Moves between objects:
n: rj->gb, jp->fd, jt->qj, lm->jt, tg->gf, sr->lh, bq->zp, gt->gd, zz->nj, nb->lm, lj->qz, lp->bh, sn->qm, nf->hd, cf->nt, bh->zs, fr->cf, hg->rj, tz->lp, gb->zh, zs->pb, bg->hg, zh->rp, rp->qn, cj->sn, qz->jm, nt->sr, gf->cj, fm->lj, pb->bt, sj->tz, fd->bq, qm->gt, bt->zz, zp->sj, jm->nf, nj->lc, qs->jf, fp->fm, zg->nb, lc->jh, qn->jp, bz->hf, jf->lb, lh->qs, hf->bg, gd->zg, lb->fp, hd->tg, qj->bz, jh->fr
y: rj->bz, jp->gb, jt->gd, lm->gt, tg->qz, sr->jh, bq->rp, gt->gf, zz->bh, nb->qm, lj->jf, lp->bq, sn->hd, nf->fm, cf->nj, bh->zp, fr->zz, hg->qj, tz->fd, gb->hf, zs->sj, bg->jt, zh->bg, rp->hg, cj->nf, qz->lb, nt->lc, gf->jm, fm->qs, pb->tz, sj->jp, fd->zh, qm->tg, bt->lp, zp->qn, jm->fp, nj->zs, qs->cf, fp->lh, zg->sn, lc->pb, qn->rj, bz->nb, jf->nt, lh->fr, hf->lm, gd->cj, lb->sr, hd->lj, qj->zg, jh->bt
w: rj->hg, jp->qn, jt->lm, lm->nb, tg->hd, sr->nt, bq->fd, gt->qm, zz->bt, nb->zg, lj->fm, lp->tz, sn->cj, nf->jm, cf->fr, bh->lp, fr->jh, hg->bg, tz->sj, gb->rj, zs->bh, bg->hf, zh->gb, rp->zh, cj->gf, qz->lj, nt->cf, gf->tg, fm->fp, pb->zs, sj->zp, fd->jp, qm->sn, bt->pb, zp->bq, jm->qz, nj->zz, qs->lh, fp->lb, zg->gd, lc->nj, qn->rp, bz->qj, jf->qs, lh->sr, hf->bz, gd->gt, lb->jf, hd->nf, qj->jt, jh->lc
t: rj->fd, jp->lp, jt->rj, lm->hg, tg->gd, sr->fm, bq->zs, gt->qj, zz->nt, nb->bg, lj->gf, lp->nj, sn->lm, nf->qm, cf->lb, bh->lc, fr->jf, hg->jp, tz->zz, gb->bq, zs->jh, bg->qn, zh->zp, rp->sj, cj->nb, qz->cj, nt->fp, gf->zg, fm->tg, pb->fr, sj->bt, fd->bh, qm->jt, bt->cf, zp->pb, jm->sn, nj->sr, qs->qz, fp->hd, zg->hf, lc->lh, qn->tz, bz->zh, jf->jm, lh->lj, hf->rp, gd->bz, lb->nf, hd->gt, qj->gb, jh->qs
g: rj->jp, jp->tz, jt->hg, lm->bg, tg->gt, sr->fp, bq->bh, gt->jt, zz->cf, nb->hf, lj->tg, lp->zz, sn->nb, nf->sn, cf->jf, bh->nj, fr->qs, hg->qn, tz->bt, gb->fd, zs->lc, bg->rp, zh->bq, rp->zp, cj->zg, qz->gf, nt->lb, gf->gd, fm->hd, pb->jh, sj->pb, fd->lp, qm->lm, bt->fr, zp->zs, jm->cj, nj->nt, qs->lj, fp->nf, zg->bz, lc->sr, qn->sj, bz->gb, jf->qz, lh->fm, hf->zh, gd->qj, lb->jm, hd->qm, qj->rj, jh->lh
v: rj->qj, jp->rj, jt->gt, lm->qm, tg->lj, sr->lc, bq->zh, gt->tg, zz->lp, nb->sn, lj->qs, lp->fd, sn->nf, nf->fp, cf->zz, bh->bq, fr->bt, hg->jt, tz->jp, gb->bz, zs->zp, bg->lm, zh->hf, rp->bg, cj->jm, qz->jf, nt->nj, gf->qz, fm->lh, pb->sj, sj->qn, fd->gb, qm->hd, bt->tz, zp->rp, jm->lb, nj->bh, qs->fr, fp->sr, zg->cj, lc->zs, qn->hg, bz->zg, jf->cf, lh->jh, hf->nb, gd->gf, lb->nt, hd->fm, qj->gd, jh->pb

The rows follow the links: the fewer symbols apart two objects are, the more alike their rows tend to be.

Each row is also shifted at random along 10 hidden directions that mean nothing.

Some objects, each with a row of numbers:
lh:  -60   -40    28   -65    85   -60    91    75   117    50   151  -103   -85     2  -107  -132     6    82    13    55   126    35   -22  -163   -85   -82   -40   -74    53   -13    -8   -42     3    45   101    -5   -64   -34    85
zg:  134   -73    47    17   -36    10    65  -109   -27    40   -67    24   -78    -3   -59    31    39   -47    17   -70    61     2   -38   136   -48     9   -72    53   -34   -52   -69    10   -85   -67   -19    10     1     6    49
lb:  128     0     1   -35    27    69  -102    44   -43  -158   -33   -67    21    56    -3   211    63    21   133   -39   -77   -99   -11   -41   110    31   -13    18    29    58   -22   -62   120   -45  -113    70    61   -24    35
qn:  112     7    60   109    35    64   172   197    -6   -23    94   152   -52   -27    27    24    58   -97     5    16     5    38    31   -56   140    12   -41    -2    61    -3   -55    -6    55   163   189    14     7   -48   -30
zs:  100   -74   -46   -90   -29   -23    -1  -107    66    50    35  -117  -113  -123    16    95   -77     1    -5   -54   -66   -13   -46   -10   155    51   -49   -33    -2    18   -60    20  -112    58  -151     0    66    -1  -110
jm:  137  -119    85   -16   -49    25    33   -81   125    34    -1     9    37    17    19    53   101     7    42  -189    33   -27    10   203   103    46   -38    30    30    79  -137    83   -25   -88    39   155    86    41    39
nb:  169    21   -68   -34   -47    58   -64   -49   111   -83  -122   -89   102    59    -7    33   -40    14    -6    98    88   194   150   -80   -42  -117     4   -70    33   -40   125    22   178   -59   105  -129    30    25     9
qz:  -17   -80   -49    -5   -13   -57    38  -113   141   148   -13  -137   -82    67   -18    -4   -73   106    -8    25    52   102   -94    17   120   -73   -26    39    33   -85    76    31   -65   106    44  -113   -50   101   -19
bq:   33   -69   -36   -61    50  -102    61  -129    25     0    14  -132    -8   -28   -18    41    26    18    29    62   -77    25   -22   -79    93    30     3   -28   -76   -94    58    73  -107   -73   -62    48     8   -28    66
tz:  126    95  -125    18    10    48  -117  -170    89    71   -58  -137   -28    70   145    30   -94    63   -80    17   -14   142   -33  -199    80    49   -59    26    92    76    54     1    20   -53  -204  -153   -44   111   -54
hd:   19    82   -48   -73    41   -69  -167    25    25    74    31   -79    22   -32   108   -81    -7   133    25    17   -70  -108   -58  -144    62    19    76   -79   114   101   102   -70     6    19  -152   -61  -149   -21   -58
nj:   88   -31   -38    27    43   -36    11   -39    15    72   -24    -1   -62    23    32    85    61    61    78    55    25    54   -23   -85   247   -24   -29   -48   -31  -148    59    54   -42     2   -38   -35  -132   -32    70
lj:  -16    11   -68    34   -54  -102     2  -227    -2   153    49    75   -51   -41    56  -106    61     1  -174    -4     9    16   -87   124    86   -25    37    24  -146  -176    31   177  -239    59   -88   -19  -138    14   -48
fr:   46    29   -59    75   -21     8   -28   -33   -19    72   -18   137    29    61    50   -96   -15    41  -115    38   143    95    -5   135   -89   -49    61    42   -23   -73   -15    66   -65    79    51   -41   -63    41   -13
jf:  110   -37    80    45     7  -117   155    22   -50   138    33   -66   -12     4   -84   127   -35   -93    58    -7   -91   -59  -100    66   131    92     0    90     9   118    14   -63  -128   -39    24   117    46    37    60
fm:  -48    47   -43  -104    78   -13  -102    54  -114  -181    11   -78   -37     1   -56   -44   -27   139    12    90   -38  -127   -31   -76  -231   -51    56   -42   -20   -51    90  -131    75    87   -80   -90   -31   -73    22
gt:  107    48   -23    10   -53   -28    71   -92    39    62    12   -88    40   -31    25   145   -26   -84   -64     7   -50    75   -22     5   152    68     3    23   148   188   -14   -26   -70    50   -65    18    44    51   -89
tg:  -62    63     6    48   -63   -28    54    -5    13   151    16    70   102    -4   -19     6    26   -75   -85    -5    98    81    20   128    25     4    33     3    96   144   -27     2   -62    -2    72    69   -57    36    11
fp:   66   102   -26    28   -56   123   -55   139   -78    28   -88    62    16   -39    14    19   -48   -84    65    -9   -11    34    88   -89     9   -20   -32   -77    82   103    47   -87   151   -54    33   -40   -53   -42   -24
cj:   65   -41   -10   -49   -23    11    73   -95   -96   164  -108   -81  -140     6  -144    76   -16    29    65   -80   111    -9  -108   161   -74    -4   -82    20    96    61   -22  -126   -92   -40   -68    25  -121    -3    96
qj:   89    42    27    59    73    14   -10    71    74   171   110   -68   -59   116   -61    64    28     4    35   -32    62    38   -64  -170   202   -51  -108    19   -36     3    37    21    78   -45    21    60  -112    57   159
zp: -145    -6   -26   -48    -9    77   -79   121   -62  -118   -65   102    -5   -15   -87    42   -77    67    14    73   188    23    84   138  -174  -136    45   -69   -12  -108   -42   -70   108   205   111  -115    36   -67   -30

From each start, follow one symbol. Which object do you reach?
Answer with the object's name.
new walk
 188    36    42   -84    59     6    37    72   -38   -91    83  -153     0    10  -104    68    24     3    37   -67   -95  -123   -24   -19   -67    28   -26    -8    75   191    11  -116   100    -2    -6   119    63   -39    73
t -> qs
new walk
 -93    14   -20    -6   -20   -47    54   -82   -60    58    89    14   -94   -58   -41   -30    65   -38   -78   -39   -68   -74   -91    98    64   -15   -12    25   -99   -76    23    59  -138   108   -50    52   -85   -32   -33
t -> rj
new walk
-132    89   -42   -39   -10    35   -74    21  -143    60    -2     2  -148   -96   -83    41   -28   -62    19     9   -31   -71   -42  -113     7   -32   -81   -59  -106   -90    60   -42     0   -31  -155   -34  -119   -95    11
w -> nj
new walk
-107   -18    67    44   -20   -79    23     0   -61   -94   -25    43    41   -16   -10   -58     5   -99    20    36  -110   -85   -15   -24  -117    47    45    78   -90   -41   -14     3   -49  -101   -31     5    77     0   -40
y -> bq
new walk
-162  -123    32    17   -88   -35    43  -147   132    25   -43    58   -22     2     9  -219    16    -1   -77   -12   147    97    22   113  -176   -79   -11    31   -72  -171   -61   116   -93   -72    81  -103     0    47   -58
t -> bq
new walk
 113   -63    54   -26   -43   -14    76    81   115   153   168    18    29    -4   -93   -36   117    15    11  -166   101   -65   -37   262   154   -91    20   -19    85   111   -54    64   -14   134   207   220   -49    15    16
g -> qn
new walk
 138   -17    94    12    47   -98   101    47    95    94    81    27    97   -59    87    19   -10   -40   -18     5   -10    14    63   -43   131   134    41   -55    83   174   -84    -2   -92   -41    21    52    69    -2    26
w -> sn
new walk
 103   -86   -31   -87    -9   -19    10    -8     6  -145   -27   -95    73   -10   -52   -13    10    37    50    37   -42     5    44    50  -104   -29    67   -24   -25   -34    34    17    39   -23    78    75   104   -14     3
n -> bg
new walk
 -12   -28   -26   -56   -32    73    -8   -89    65  -122   -27   -72   -59   -46   -34    43   -70   -45   -58    19    28   129   103   -72   -71   -56   -92   -36   -94  -113   -26    54    57     2    -6   -92   125    -3   -47
n -> lh
new walk
-199   -51    63    63    45   -99   138   -67   -29  -170    11   -59   -28   -30   -11    39   -76  -125   -28   148  -167    15   -19  -195   -70   105   -18   105  -147  -109   -26    16  -107   -65   -75   -76   183    18   -36
y -> nj
new walk
 -68   196   -56     4    -5    54  -295    93  -142    21     4    29   107   130   -53   -40    68    63    -5   -28    38  -138   -55     8  -119  -105    52     5   -31    79   112   -64   163   -90  -106    85  -198     9   104
w -> pb
new walk
 132   120   -26     2   -95   -21  -232    40    -2    25   -77   -56    80    88   -24    25    39    11    92    32   -12   -85   -49  -107    63  -128    59   -15    58    27   174   -74   152   -97  -102   -76  -176    28   -31
g -> lp
new walk
 -69    66   -25   -30    31    33  -126    27  -133    -6     8  -110   -33    97  -123    85    -3    70    33   -80   -81  -167  -116   111   -56   -23   -17    70   -77    47   103   -82    86   -13   -82   107   -35    19   123
n -> zg
new walk
 -47   -65    53   -43    33   -66   133     9    21   -27    26   -83   119   -20   -73    22    28   -67    44     5   -42    21    66     2   -63    85    33   -13    14   136   -40     4   -42  -178    74   202   136   -22   123
n -> rp
new walk
-341    -2   -26  -109    -9   -47    -1    37    80   186   -33   -93    10   -49   -60   -39  -133    75    23    32   202    83    14    -2  -101   -28    28  -107   258   221   -68  -167   -24    34    -2   -47   -51     4   -16
v -> bg
new walk
 -81   -25    19    24   -54   -62   -25    87    93    46    -8   -33    86    55   -16   -70   -34     4    80    50    42     6   -27   -51     4   -58    75    13   125    67    39   -51    35   -14    83   -32   -15    59   -66
v -> lp
